Here is a tiny trained network, its code and every weight. The questions are about switching its units off for an input and a target symbol, where a switched-off unit gives its printed mean instead of its output.

import numpy as np


def w(rows, s, z=0):
    codes = np.array(rows[::2]) - 128.0
    scale = np.full(codes.shape[1], s)
    scale[-1] = z or s
    return codes * scale


def norm(h):
    return h / np.sqrt((h * h).mean(-1, keepdims=True) + 1e-5)


def f(y):
    return np.maximum(y, 0)


def softmax(a):
    e = np.exp(a - a.max(-1, keepdims=True))
    return e / e.sum(-1, keepdims=True)


def log_softmax(a):
    a = a - a.max(-1, keepdims=True)
    return a - np.log(np.exp(a).sum(-1, keepdims=True))


def net(x, mask):
    ids = ['αβδεηθμξπτφψω'.index(c) for c in x.split()]
    T = len(ids)
    res = E[ids] + P[:T]
    u = 0
    for l in range(2):
        r = norm(res)
        for j in range(2):
            rows = slice(4 * j, 4 * j + 4)
            q, k, v = (r @ M[l][rows].T for M in (Q, K, V))
            z = softmax(np.where(np.tri(T) > 0, q @ k.T / 4**0.5, -1e9)) @ v
            o = O[l][rows]
            res = res + np.where(mask[u + j], z, o[:, -1]) @ o[:, :-1]
        u += 2
        y = f(norm(res) @ A[l][:, :-1].T + A[l][:, -1])
        res = res + np.where(mask[u : u + 16], y, B[l][:, -1]) @ B[l][:, :-1]
        u += 16
    return log_softmax(norm(res)[-1] @ U[:, :-1].T + U[:, -1])


Q, K, V, O, A, B = {}, {}, {}, {}, {}, {}
E = w([
[28,104,83,169],'α',
[80,12,40,192],'β',
[139,97,29,167],'δ',
[230,120,44,196],'ε',
[94,207,164,161],'η',
[185,238,157,184],'θ',
[159,53,104,231],'μ',
[91,15,102,253],'ξ',
[240,163,98,174],'π',
[155,132,11,142],'τ',
[14,55,111,172],'φ',
[130,112,13,145],'ψ',
[221,190,130,166],'ω',
],0.0071)
P = w([
[142,118,142,85],'0',
[129,136,20,136],'1',
[142,129,124,91],'2',
[122,152,25,148],'3',
[154,119,162,80],'4',
[197,20,135,247],'5',
[138,129,137,87],'6',
[108,171,44,176],'7',
[132,123,166,79],'8',
[199,83,157,223],'9',
[135,113,195,80],'10',
[154,100,106,255],'11',
[122,126,176,90],'12',
[77,188,72,208],'13',
],0.016)
Q[0] = w([
[154,65,71,128],'0.h0',
[99,157,103,127],'0.h0',
[193,70,45,176],'0.h0',
[172,95,3,196],'0.h0',
[167,160,94,102],'0.h1',
[124,175,176,148],'0.h1',
[138,110,119,148],'0.h1',
[155,168,112,87],'0.h1',
],0.017)
K[0] = w([
[168,60,93,77],'0.h0',
[69,172,137,81],'0.h0',
[203,86,79,65],'0.h0',
[170,109,66,61],'0.h0',
[159,105,50,225],'0.h1',
[143,90,187,161],'0.h1',
[156,119,103,89],'0.h1',
[147,119,95,250],'0.h1',
],0.012)
V[0] = w([
[194,97,144,154],'0.h0',
[135,130,149,28],'0.h0',
[151,100,57,60],'0.h0',
[211,135,75,253],'0.h0',
[78,127,156,21],'0.h1',
[116,95,61,135],'0.h1',
[123,74,129,143],'0.h1',
[128,128,128,128],'0.h1',
],0.003)
O[0] = w([
[211,134,111,138,171],'0.h0',
[73,158,152,183,215],'0.h0',
[147,150,232,142,255],'0.h0',
[252,146,113,73,193],'0.h0',
[210,177,213,123,74],'0.h1',
[56,112,180,159,139],'0.h1',
[123,99,134,139,83],'0.h1',
[128,128,128,128,128],'0.h1',
],0.0034,0.00084)
A[0] = w([
[199,156,99,137,171],'0.n0',
[124,204,143,55,94],'0.n1',
[113,67,83,2,45],'0.n2',
[134,220,127,61,131],'0.n3',
[105,239,94,158,90],'0.n4',
[158,172,170,163,58],'0.n5',
[163,83,187,70,125],'0.n6',
[73,185,88,65,110],'0.n7',
[118,28,121,173,212],'0.n8',
[117,66,62,124,217],'0.n9',
[124,120,246,174,52],'0.n10',
[66,126,208,75,154],'0.n11',
[180,86,148,225,101],'0.n12',
[187,139,135,182,131],'0.n13',
[163,99,68,155,82],'0.n14',
[148,216,163,87,2],'0.n15',
],0.011,0.0058)
B[0] = w([
[89,100,148,177,252],'0.n0',
[174,144,86,115,212],'0.n1',
[1,96,132,188,163],'0.n2',
[170,106,61,112,237],'0.n3',
[188,199,189,185,236],'0.n4',
[166,158,128,173,161],'0.n5',
[159,124,195,117,212],'0.n6',
[148,41,70,114,201],'0.n7',
[219,186,136,183,240],'0.n8',
[160,166,177,146,234],'0.n9',
[205,100,149,164,192],'0.n10',
[57,180,144,103,253],'0.n11',
[94,76,45,121,234],'0.n12',
[102,87,74,117,229],'0.n13',
[113,161,182,128,189],'0.n14',
[233,151,105,133,180],'0.n15',
],0.01,0.0053)
Q[1] = w([
[95,26,99,127],'1.h0',
[185,129,124,133],'1.h0',
[128,84,93,88],'1.h0',
[139,137,90,105],'1.h0',
[122,75,139,142],'1.h1',
[87,133,138,158],'1.h1',
[77,251,142,159],'1.h1',
[113,160,52,164],'1.h1',
],0.024)
K[1] = w([
[91,93,55,202],'1.h0',
[244,124,124,122],'1.h0',
[102,178,17,137],'1.h0',
[124,161,94,100],'1.h0',
[62,81,68,137],'1.h1',
[86,81,161,95],'1.h1',
[149,85,249,77],'1.h1',
[137,83,146,19],'1.h1',
],0.017)
V[1] = w([
[215,119,154,96],'1.h0',
[109,14,171,32],'1.h0',
[108,58,204,179],'1.h0',
[230,123,196,160],'1.h0',
[189,136,226,44],'1.h1',
[67,108,97,173],'1.h1',
[157,121,227,255],'1.h1',
[247,88,115,191],'1.h1',
],0.0067)
O[1] = w([
[103,10,104,201,222],'1.h0',
[212,83,7,49,52],'1.h0',
[129,199,28,168,94],'1.h0',
[37,87,88,186,254],'1.h0',
[205,36,177,92,152],'1.h1',
[90,209,60,230,83],'1.h1',
[97,79,2,97,200],'1.h1',
[63,30,137,35,237],'1.h1',
],0.0062,0.0061)
A[1] = w([
[180,108,62,161,85],'1.n0',
[131,194,171,154,113],'1.n1',
[145,118,150,69,238],'1.n2',
[139,167,82,71,189],'1.n3',
[218,120,177,123,129],'1.n4',
[145,135,125,168,76],'1.n5',
[168,117,123,160,36],'1.n6',
[124,146,204,133,218],'1.n7',
[251,163,127,101,152],'1.n8',
[196,148,156,126,167],'1.n9',
[104,106,165,75,2],'1.n10',
[194,188,118,66,73],'1.n11',
[99,110,149,69,220],'1.n12',
[184,100,107,116,117],'1.n13',
[107,193,153,67,155],'1.n14',
[194,200,82,120,102],'1.n15',
],0.018,0.0083)
B[1] = w([
[127,145,174,35,255],'1.n0',
[83,77,103,121,177],'1.n1',
[110,134,124,22,236],'1.n2',
[221,130,133,199,169],'1.n3',
[170,140,173,107,217],'1.n4',
[115,125,140,58,184],'1.n5',
[161,124,99,132,165],'1.n6',
[124,185,149,103,224],'1.n7',
[75,79,53,216,193],'1.n8',
[175,122,95,155,189],'1.n9',
[141,84,239,120,144],'1.n10',
[45,65,50,167,145],'1.n11',
[76,178,101,122,218],'1.n12',
[126,171,139,147,213],'1.n13',
[169,165,122,1,161],'1.n14',
[161,102,185,73,151],'1.n15',
],0.014,0.0068)
U = w([
[36,77,114,145,60],'α',
[123,120,5,93,109],'β',
[185,200,114,112,162],'δ',
[151,62,134,61,85],'ε',
[222,140,238,149,112],'η',
[78,150,85,158,151],'θ',
[178,207,87,183,197],'μ',
[71,156,131,181,173],'ξ',
[51,61,95,100,51],'π',
[89,21,216,118,55],'τ',
[225,120,74,100,49],'φ',
[93,171,143,150,255],'ψ',
[66,105,210,180,185],'ω',
],0.02,0.0053)

Each question gives the input, a string of symbols that net reads in full, and the target symbol t.
The units are the heads (4 rows each of Q, K, V and O) and the neurons (one row each of A and B). Each row of codes is followed by its name. A weight is (code - 128) times the scale printed after its matrix; where a second scale follows, it is the last column's (O, A, B and U).
mask holds one flag per unit, layer by layer, with each layer's heads first. A switched-off unit (its flag False) gives its mean, the last column of its rows in O or B, instead of its output. The means were averaged over made-up inputs and are rounded, as every weight is.
A unit's drop is (log p(t) with every unit on - log p(t) with that unit switched off) / (log p(t) with every unit on - log p(t) with every unit switched off).
The circuit of an input: a set's keep is (log p(t) with only the set's units on - log p(t) with every unit switched off) / (log p(t) with every unit on - log p(t) with every unit switched off). Starting from the 12 units with the biggest drops (on a tie, the unit counted first), units are removed one at a time, each time the one whose removal leaves the highest keep (on an exact tie, the one counted first), for as long as the keep stays at least 0.8.
circuit, biggest first: the units of the circuit, biggest drop first
top k neurons: the k neurons with the biggest drops, biggest first
top k neurons in layer l: the k neurons of layer l with the biggest drops, biggest first
which heads matter: for each layer, one digit per head in row order, 1 if its drop is at least 0.15 and else 0, layers parted by /
input η ω η π ω η η η ω η π η η ω, target ε: which heads matter	00 / 11
input ω η ω ω β, target ω: which heads matter	00 / 00
input η ε ω η π η θ η α, target δ: which heads matter	00 / 10
input ω α η η η φ ω α ω θ α β, target τ: top 4 neurons	(0.n12; 0.n8; 0.n4; 0.n13)
input η φ α ω η π, target μ: circuit, biggest first	(1.h1)
input ω η η ω η η ε θ, target η: circuit, biggest first	(0.n4; 1.h1)
input η β ω φ η α η η, target η: circuit, biggest first	(0.n4; 1.h1)
input π ξ η μ, target ε: which heads matter	00 / 11
input μ μ α α ω μ, target μ: circuit, biggest first	(0.n8; 1.h1)
input φ π ψ ω, target φ: which heads matter	01 / 11
input π η α η, target ε: which heads matter	00 / 10
input ω α η π ε π ω ω η θ η φ η θ, target η: top 2 neurons	(0.n11; 0.n4)
input ω η η δ η ξ α π η θ η ε, target η: which heads matter	10 / 01
input α α η η, target μ: circuit, biggest first	(0.n4)
input α θ α η η α α η θ α π ε η ψ, target ε: top 3 neurons in layer 0	(0.n4; 0.n6; 0.n8)
input ω α ω ω φ ψ η π ε η α ω ξ η, target μ: which heads matter	11 / 11
input η θ α θ α η η, target β: top 2 neurons	(0.n3; 0.n1)
input η ω θ η η ε α π η ω φ η η α, target φ: top 3 neurons	(0.n11; 0.n4; 0.n0)
input φ ξ ω τ η τ, target τ: top 2 neurons	(0.n12; 0.n8)
input ε η μ η μ ω η η ξ, target η: top 2 neurons in layer 0	(0.n8; 0.n10)
input η φ ω η ω α η α μ ω η ω ψ α, target η: top 4 neurons	(0.n8; 0.n4; 0.n11; 0.n0)
input η β δ α η η η η τ η φ δ η η, target φ: top 4 neurons	(0.n6; 0.n0; 1.n15; 0.n4)
input θ α ξ α, target ω: which heads matter	00 / 10
input η η ω η θ, target φ: top 3 neurons in layer 0	(0.n15; 0.n3; 0.n1)
input ω θ η τ π ψ η φ, target ε: top 3 neurons in layer 0	(0.n6; 0.n8; 0.n0)
input η ω η π ω η α π η τ η θ θ, target φ: which heads matter	00 / 00
input β η η θ ω ε η η η η ω ω η τ, target τ: which heads matter	00 / 11
input η μ ω η η ω, target τ: top 4 neurons	(0.n12; 0.n4; 0.n13; 0.n8)
input τ η φ φ ω ω ω φ, target τ: which heads matter	00 / 11
input θ δ ε θ, target ω: top 2 neurons	(0.n0; 0.n4)
